Below are the code and all the weights of a small trained network. Each question names an input and a class and asks about switching units off, where a switched-off unit gives its printed mean instead of its output.

import numpy as np


def w(rows, s, z=0):
    codes = np.array(rows[::2]) - 128.0
    scale = np.full(codes.shape[1], s)
    scale[-1] = z or s
    return codes * scale


def f(y):
    return np.maximum(y, 0)


def log_softmax(a):
    a = a - a.max(-1, keepdims=True)
    return a - np.log(np.exp(a).sum(-1, keepdims=True))


def net(x, mask):
    res = np.array(x, float).reshape(1, 4) / 4 @ E
    y = f(res @ A[0][:, :-1].T + A[0][:, -1])
    res = res + np.where(mask, y, B[0][:, -1]) @ B[0][:, :-1]
    return log_softmax(res[-1] @ U[:, :-1].T + U[:, -1])


A, B = {}, {}
E = w([
[122,127,206,11,62,91,35,140,94,125,203],'x0',
[121,210,149,58,81,159,104,184,183,66,172],'x1',
[60,176,160,161,196,202,86,75,203,37,58],'x2',
[162,150,133,39,94,183,82,229,53,104,52],'x3',
],0.011)
A[0] = w([
[144,98,115,177,143,120,179,131,92,170,109,195],'N0',
[148,154,116,103,141,166,143,131,187,125,121,181],'N1',
[151,131,142,48,103,122,126,150,77,129,119,248],'N2',
[113,122,146,95,133,95,74,78,170,134,217,249],'N3',
[132,134,149,57,96,106,97,131,104,129,184,221],'N4',
[133,130,118,143,144,155,152,148,150,137,125,43],'N5',
[155,118,127,23,103,127,80,175,2,155,102,158],'N6',
[146,103,101,188,128,119,145,101,74,174,112,234],'N7',
[98,139,136,99,138,145,121,101,143,124,168,149],'N8',
[147,115,97,185,106,92,178,144,101,167,160,121],'N9',
[124,147,120,162,142,195,121,150,152,108,27,205],'N10',
[115,130,112,204,159,152,111,91,168,105,90,200],'N11',
[117,154,128,114,115,140,125,161,170,96,113,234],'N12',
],0.014,0.0021)
B[0] = w([
[150,127,99,104,142,73,201,135,130,161,117,189],'N0',
[135,163,122,142,118,165,115,102,145,96,153,161],'N1',
[122,83,110,149,123,161,95,123,90,171,94,204],'N2',
[141,116,182,142,47,82,82,134,146,154,115,184],'N3',
[156,109,66,113,140,75,67,199,120,127,139,202],'N4',
[139,149,141,99,126,104,116,99,95,129,170,150],'N5',
[92,54,112,157,157,250,104,184,105,191,102,253],'N6',
[121,101,137,116,174,73,183,192,128,147,117,192],'N7',
[136,131,141,116,118,102,72,111,127,124,163,151],'N8',
[150,140,83,141,124,134,186,70,124,194,190,183],'N9',
[126,159,91,87,199,130,143,135,128,37,115,213],'N10',
[96,130,224,141,113,154,174,126,139,100,89,203],'N11',
[133,143,104,131,107,185,91,85,94,102,146,169],'N12',
],0.017,0.028)
U = w([
[99,25,72,160,154,254,62,180,88,184,83,162],'0',
[208,92,42,164,160,66,232,131,142,240,214,197],'1',
[108,195,119,104,158,222,92,95,158,11,127,252],'2',
[101,130,143,115,239,106,212,141,150,82,58,8],'3',
[165,83,142,146,39,88,20,144,162,149,170,90],'4',
[78,137,244,201,68,140,106,55,221,102,140,83],'5',
],0.0075,0.0013)

Each question gives the input, the list of numbers given to net, and the class t.
The units are the neurons (one row each of A and B). Each row of codes is followed by its name. A weight is (code - 128) times the scale printed after its matrix; where a second scale follows, it is the last column's (A, B and U).
mask holds one flag per neuron, in row order. A switched-off neuron (its flag False) gives its mean, the last column of its row in B, instead of its output. The means were averaged over made-up inputs and are rounded, as every weight is.
A unit's drop is (log p(t) with every unit on - log p(t) with that unit switched off) / (log p(t) with every unit on - log p(t) with every unit switched off).
The circuit of an input: a set's keep is (log p(t) with only the set's units on - log p(t) with every unit switched off) / (log p(t) with every unit on - log p(t) with every unit switched off). Starting from the 12 units with the biggest drops (on a tie, the unit counted first), units are removed one at a time, each time the one whose removal leaves the highest keep (on an exact tie, the one counted first), for as long as the keep stays at least 0.8.
units of the circuit, in order: the units of the circuit, biggest drop first
top k neurons: the k neurons with the biggest drops, biggest first
drop of u: that unit's drop, to one decimal
input [8,3,-2,-4], class 4: units of the circuit, in order : (N3)
input [-8,6,-3,-1], class 1: top 2 neurons : (N9; N6)
input [5,6,3,0], class 4: units of the circuit, in order : (N3; N6)
input [4,-7,5,2], class 3: units of the circuit, in order : (N6; N2)
input [0,-8,2,-1], class 3: top 2 neurons : (N11; N4)
input [0,8,7,-5], class 5: top 2 neurons : (N3; N11)
input [-8,-8,0,-6], class 1: top 2 neurons : (N9; N0)
input [0,-4,-8,2], class 1: top 3 neurons : (N9; N0; N7)
input [-6,-7,-2,7], class 1: drop of N9 : 0.2
input [1,7,0,-2], class 4: drop of N6 : 0.2
input [-4,-8,2,-3], class 3: drop of N11 : 0.7
